Each row is followed by its class.
[ -8  -5   3  -5  -2  19 -13  14  -3 -10  35 -28  14   9  -3  -6  -4  -5
  -4 -10 -26 -17 -15  -1 -19 -10  15  -1   2 -34  -4  -1   8  -2   3   3
  14 -19  -4   4  -5  -8   5   7   0  13  11 -28  12   3   2  -3  11   8
  -6   8  -3  26   4  10  11 -23  13  -1 -35 -22  -4   2   0  22   5  -3
  -3  19  -8  16   0  -4  -6  10  -1   0   8  -9   9   6   3   5  -3 -11
 -11  -2   4  16  18   1 -12   2  15   7  -7  -9  -3 -14 -30  -4  -1  12
  -3   1  13  16  27  -9  11   3   2   2 -12  10  -1  -3  -1  -7   6   0
  -2  12   3   5  -3   5   3   2 -40  18  -4 -20  -4   1  16   3   8   0
  13  -7  15   8   2  -7  12 -10  -5   5  34   0   1  -3 -21  -1  -1  12
  17  15   2   0   6 -30   0  -6  40  -6   6   8 -22   0  -4  -2 -21   7
  -8   5  19  -6   5  -2  -4   3   4   1 -11  -4 -10  16  -1]  vin
[-17  -8   0  11   2 -19 -27   3   2   4  22  -3  16   2   3  -2  -9 -14
   8  28  -8 -12  -5   2 -10 -21   4   0   9  23  -1  12 -18   0   4 -12
  28 -17 -14   3  -1 -12   4   6  -4  10 -15 -11  14 -21 -22  50 -16  17
  15   3   8  39 -22 -11  17 -17  19   6  17  -2  -3   2   3  16 -19  -1
 -14  12   5 -11   4  -5   2  -5   0   1 -10   1   6  17  -9  -1  -2   2
  22  -5   3 -22 -30   4 -45   9 -23  -2  -5  18   5 -10 -57   5   2  -7
   8  -9  21   8  31  13 -12   5  -2 -12  -1  -6   7  13   4  -1  13  -3
  -4  31   5 -24 -14  16   0  -7  -7  -1   1   5  15  -8  23 -20  16  -2
 -15   1  14  40   6  -6  16   6   2   6  24 -13   9  47  -6 -10  -4  77
  16   6  -2 -14  12 -15   4  -8  -4  -2  -8  12   0  -3  -4   4  -5  -5
   6   2  -5   1  -5  -3   2  17 -11   5  15   0   7  -5  -1]  vin
[  5  -1   3  12   7   6 -16  -4   5  -2   0  11  11   3  -5  -1   5 -14
 -10 -23 -51  -5 -18  -4 -11  -7   5   2   8 -20   6   7   1   4   3   3
   6  -4  -2  -3 -14 -10  -6   3  -5   8  -1 -32   0  -5 -14  -6  16   1
  10  -2   4  17   2   5   8 -16   0 -16   4  -4  -4   0  -4   8 -12  -1
  -9  18  10   7   0  -5  -4   8  -2  -4   3   1   8  10 -11  -3   4   0
 -16  -9   4  25   6   0  -4  -1   8   0  -2   4   6   0  -9  -8   4  -8
  -6   2   4  11  10 -12   0  -5   1   9  -6 -13   5   4  -8 -10  -3   1
   3   6   2 -11   0   3   4   5 -29  12  -5  -6   3  11  16  -4  10  -2
   4  11   6   2  -5   2  -9   1  -6  20 -48   4   1 -12 -10 -11   0  -8
  19   7   1  -3   4 -16   4   7  20  -9   1  -1 -19 -11   0   1  -1  -4
  -1  -5  13  -5  -4   7   3  -2  -7  15  -7  14 -21  16   0]  vin
[ -5   1   4  -9  -2  22 -12  13  -2  -3  31 -26   3  -8  -7  -4  -3  -3
  -4  -6  -9 -19 -17  -6 -16  -7  13   1  -4 -29 -13   0  25  -5   2  -4
  11 -10  -2   3  -9  -8   0   0  -2   7  -7 -31  14  -6   0 -13  10   8
  -8  13  13  16   8   8   5 -26  11  -7 -39 -15  -4  -2  -5  12   9  -3
 -15  12  -7  28 -11  -4  -2   4  -2  -4   3  -3   5   9 -10  11  -2 -12
  -4   4   2  -7  20  -1 -12  -1  23  10  -9  -9   5 -20 -38 -12  -1   5
  -2   4  10  17   0 -13   1   0  -1  -5  -6   6   2  -6   0  -1   2   6
  -4  13   5  15   1   7   3   4 -48  26   2 -20  -6  -3  17   0   7  -2
  12 -11  17  20  13  -6  15   2  -1   5  38   7  -2  25 -18  -7  -7  24
  11  21   0   1  11 -25  -3   2  45  -9   9   7 -17   8  -5   7 -11   4
  -9  -2  19  -5   5  -3  -7  -5  -4  -1 -12 -12  -9  15  -2]  vin
[  2   5  -7  19   2   1 -13  15  -3  -3  13 -14 -11 -11  -2  -9   4   2
  -2   2 -25  -5 -13   6  12 -13   5   2 -14 -27   0   4  21   4   0  10
   1 -18 -14   0 -13 -10   2   3   2   7   1 -30  13  -5   2  -6  18  22
   0   4  10  21  -3   4   9  -7  16 -23  -9 -12  -7   0  -9  23 -38  -6
 -29  14  16  31  -4   5   3  15  -5  19 -17  -5   1  -3   2  -4   5  -6
  -3   5   1  11 -29   6 -32  -4  24   4  -7  -3   4  -9 -47  -3   2   0
  -8   5  -4  20  28   1   1   0   0   3 -10   6   8   2  -9  -7   0   0
   9   7   0  -3  -5 -12   2  -2 -17   7   1   3 -15 -10  10   1   0   1
  -5  -7  19  20   0 -14 -34   9   2   7 -19 -19   2  12 -18 -14   0  -2
   2  21   3   2   4 -26   2  -2  34   0   3   2  -7  -3 -11  -2 -12  -3
  -1   6  -9  -8   9  -6  -2  12   2   6  -3 -12 -11 -16  -5]  vin
[  7   0  -1  13   5   2 -10  -3  -5  -4  -5   8   8  16   3  -5   7   1
  -8  -4 -21   8 -13  -2  -1  -6   1   3  -3 -19   8  17   9   2   3  15
   6   1  -5  -2  -4  -2   0   5   0   6  14 -25  -6 -19 -11  -1  16   0
  -8   3  -2  -5  -2  10   0 -11  -2 -12   8   5  -9   2  -1  11 -18   0
 -15   9  12  -2  -2  -6   5  -1  -3   6  -1   2   2   1   2  -1   7   2
  -8  -8   1  13  -1  -7 -16  -7  18  -1  -1  -1   3  13  -2 -14  -2  -1
  -4   6  -4 -12   7  -7   2  -6   1   9  -3  -7   1   3  -4  -8 -10   1
   6   1  -3 -12   3   1   1   0  -1  -2  -1  -7   1  12 -12  -2  11   9
  -1  15   3  -9  -8  10 -13   2   3  23 -67   2   1  -5   5 -16   4 -19
  11  -5   2   2  -3 -20   3   7   7 -14   3 -12  -1  -6  -5   6   1  -5
  -3  -6   4  -1   6   6  -7  -5  -4   9 -18  -2 -19  -1   0]  Nomog
[-13  -6   6   1  -4  13 -14   2   0  -6  28 -31  13   2   1  -8  -5  -9
  21  -8 -15 -21 -16   2 -23 -14  13  -3  -6  -9   2   5   4  -1   3  -2
  21 -13  -2   3  -8   2  11   6   3  15  -5 -28  11 -14 -10  14 -21   9
  -2   7   8  13  -4  14  16 -23  19   6 -34  -7 -10   1   2  21   5  -3
  12  20   7   6  -5  -1  -2  -2  -5   6   3  -3   7  14  -7   3  -2  -6
   1  -9  -1  10  12   2 -31   4  -2  12  -5  -2   7  -1 -35  -6   5  -4
   7   6  28   9  16 -12   2   0   1   2 -11   3   0   4  -2  -2   4  -1
  -1  21   5 -21  -5  15  -8   0 -31  14   2 -22  -4  -5  21  -2  16   3
   5  -8   3  14  -3 -10  21   3  -5   4  35   1   3  -9 -13 -24  -6  30
  26  13  -1  -9  11 -19   1  -9  23  -8   5   7 -10 -11  -1   2 -12   8
  -1   2  11  -2   0  -4   2   3  -4  -7 -11  -5  -4  17  -2]  vin
[ -4   9   0  20  13   8 -32  -1  -9   5  16  -4  -6 -13  -6  -2   2  -6
   6  11 -34   4 -20   0   1  -8   6   8  -9 -14  -8  31  29   1   2 -13
  26  -9  -7   1  -9 -15  -4   4  -7   6  -8 -54  16 -20 -28 -22  23  18
 -12  19  22  60 -10  -6  15 -35  14 -37   8 -29   0  -3 -14   2 -14  -1
 -73 -14  11  15  -9  -3  -4  14  -2  -7   0   7   6   5 -17   1   4  -2
  25 -28  -1 -26 -32   7 -36   1  20   3  -9  12  11 -33 -69  -5   6   1
  -5  10   5  25  27 -13 -14   3  -3 -22  -4 -34  -2   0  -8   0  10   6
   5   8   6  13  -2   9   5   4 -57  31   7   9  -6 -18  32 -26  17   0
  -5 -15  37  58  18 -27 -29  -3   1  26   8   0  19  77 -17 -17  -5  63
  29  39  -4  -1   8 -43   3  12  47 -20  -3   7 -25   5  -3   7 -11 -23
  -9 -20  21  -7   0  -2 -18  -3  -7  -2  -7  -8   9  33  -2]  vin
[ -1  -8  -2  22  -1 -12  -8   6   7 -10  -6   1  16  -4  11  -6   2  -5
  -9  -3 -10  -4   3   3   9 -15  -5  -5 -11   5  15 -27 -12   7   5  15
  -1 -14 -11   3  -2   6   6  15   2  11  -4 -10   0  -9   5  30   0   1
  16  -5  -5 -17 -19  20  10  21  12  10   3  20  -1   5   3  23 -48   5
 -10  28  22   1  -3   6   4   4  -8  37 -13   0   0   6  11  -3   5   3
 -10  10  -9  30 -23   4 -28   2  -8  -5   5  -5  -6  38  -9  -2   9   0
   5   8  -8 -11  25  19  -1  -1   5  20 -16   8   2   9 -13  -9  -6  -5
  10  11  -6 -49  -9  -1 -12   0  35 -21   1   2  -4   0   1  10   7  -4
 -11  10 -15 -18 -25  -1 -30   7   0   9 -54  -9 -12 -68   4 -22  -7 -29
   3 -10   6   8   8   3  -7  -9 -24   3  -5   4  15 -10  -9  -5  -1   3
  13  17 -27  -1   7   1  13  13   1  20   1  -3 -11 -32  -1]  Tudop
[  3  -8  -5  -2  -5  14   2  11   5 -13  -7 -11  -2   4  12  10   5  -9
 -19   5  32  15  17  -1  16 -11  -2  -4 -10  -5   6 -47   4   3  -1  22
 -10  -9 -13  -4  -5   3   9   6  -2 -10   0  22  -3 -40  20  54  -8   1
  -1   8  -9 -57 -25  26  -7  23   4  35 -12  36  -5   4  14  25 -35   0
  -9  31  20  -6  -4   3  27   4 -10  38 -17  -3  -7 -10   1   1   5   4
  -9  20 -10  11 -11  -5 -29  -5   2  -3   9  -6  -3  48 -12  -4  -1   1
  15   8   3 -20  25  20  10  -9  -4  26  -9  28  11  -4  11  11 -19 -17
   4   2  -6 -58  -6   5  -5   2  69 -27   0  -7  -2  14  -6   8  10  -3
  -9   5 -31 -28 -24   8  -2  11   7 -15 -66 -16 -21 -28  31 -26  -3 -11
 -21 -26   5  12   5   2   3  -9 -28  -2   5   6  26 -18 -11  -1   6   3
  13  15 -32   5 -19   2   5  12  -6   0  -2 -14 -25 -61  -3]  Tudop
[-12  -1  -2   5   6   7 -21   4  -4   9  17   4   6  -6 -11  -7   1 -13
   1   6 -16 -12  -9   7  -6 -15   5   1  12   2  -8 -23   4   3   3 -18
  13  -5  -2   1  -5 -17   1   3  -4  -1 -18 -23  18  11 -21  20   2   4
  18   9  18  43 -16  -2  14  -3  14 -11  -2 -22  -9   2   1   6  -5 -11
 -15  19   1   0  -3  -5   0   2  -1  -3  -8  -3   3  15 -13   0  -2   1
  14  -7   6 -26 -15   8 -18   3   3   3  -4   9   4 -28 -66   4   7  -2
  -4  -1  29  20  35  -2 -16   3  -4 -30  -1 -10   0   3   7   8  12  -4
   1  29  11   6 -15   8  13  -1 -54  11   0   3   1  -2  21 -12  10  -3
  -1 -17  15  38  19  -9   0   5   0  10  10  -8   7  43 -11 -16  -2  66
  13  24  -5 -15  10 -15   0  -7  21  -7  -5   8 -21   7   3  12  -6  -2
  -4  -7  10   2  -8   0   1   9  -7   9   7  -1  -5  19  -8]  vin
[ 12   2   3   1   7   5 -23 -13   0  -5  16  -1  13   6   1  -3  -1   2
  16  -5 -74  -4 -18  -2 -20   2   6   6  -2 -25   7  57   8   6   0  16
  20  -4   1  -2  -6 -14  -7   2   0  17  -1 -34   3 -19 -28 -19  24  -1
   4   2  11  37  14  -3  12 -38  -3 -14   6 -19   5  -5  -3  22   4  -3
  -2  -8  -3   5  -2  -6   0   3  -7 -17  11   2  13  13 -10   3   3  -5
   3 -17  11   8   4   4 -20   1   9   2 -15   5   5 -19  -4  -4  -1   4
  -4   5   1  16   1 -12  -6   3   0   9 -12 -24   7   5 -15 -18  -7   4
   0  -5   0 -16   8   3   1   0 -24  20   1  -2   2   2  24 -18  11   4
  -2  10  10  27  -4  -3   5  -2 -23  23  -7   6  -8  32 -19   9   7   3
  29  18   3   5  12 -16  12   5  32 -17  -3  -5 -29   6  -3  -5  -5 -13
  -9  -9  18  -4  16  12   2 -13 -14  -2 -13  -2  -7  20   1]  vin
[  3  -7  -6  -3  -6   0  23  22   3 -16  11 -27   9 -12   9   5  -2   8
  -6  19  38  13  14   1  16 -14   0  -8 -14 -11  -5 -17  11   0  -3  23
  -7  -9 -23  -6  -4   3   3   6  -3  -1   0  15   6 -45  32  45 -13  11
  -5   3  -2 -41 -21   8  -9  28   7  31  -7  22   1   5  10  21 -33   7
 -15  22  19  11  -5  11  27  15  -1  32 -15  -5  -9  -8   7  -8   2  -2
  -7  28  -9   4 -11  -1 -30  -5  13   5   5 -11  -3  31  -8   8  -5  13
  16   8  -3 -12  24  21   8  -4   6  27 -16  44   1  -2  -7   6 -14 -12
   6   6 -11 -34  -2   7 -10  -4  70 -22   1  -9 -14   3  -6   9   5  -3
  -6   9  -9 -22 -20   1  10   9  11 -20  -8 -11 -18  -1  18  -3   3  -2
 -23 -30  -1  10   6  -7   0 -11 -13   9  11   4  33  -4 -15  -2   1   6
   5  21 -28   0  12  -6  -8  10   1 -10  -3 -19 -18 -73  -3]  Tudop
[ -7  -8   3  27   2  -2 -20   9   1   0  13 -10  18  -2   0  -6  -3 -24
  -4 -23 -39 -14 -24   2 -14 -15   7  -4  -2 -12   9   4   6  -1   6  -1
  20 -18  -4  14  -7   5  -3   8   2  15  -2 -40   7   1 -17   5   4   6
  10   1  10  25   1  17  16 -24   7 -11 -14  -7  -2  -9  -1  18 -13  -2
  -1  26   8   5  -3  -2  -9  -2  -5  12  -1  -4   9  16   8   0   5  -9
 -10 -10   3  39   7   2 -20   4  -4   2  -4  -3  -1   2 -26 -15   4  -4
  -2  -1   9  12  12  -4   1  -2   1  10 -12  -4  -2  14  -6 -10   2  -2
   9  22   2 -17  -2   8  -5   3 -37  10   2  -8  -3  -1  15   2  11  10
   1   1  10   7  -3  -9  -6  13  -5  15 -16  -2   3 -35 -18 -17   3  -1
  30  17  30  -8   9 -20  -5   0  17 -11   2  -1 -17  -1  -4  -3 -12  -1
   0  -2  11  -5   6   2   5   3  -8  19 -10   0 -17  18  -6]  vin
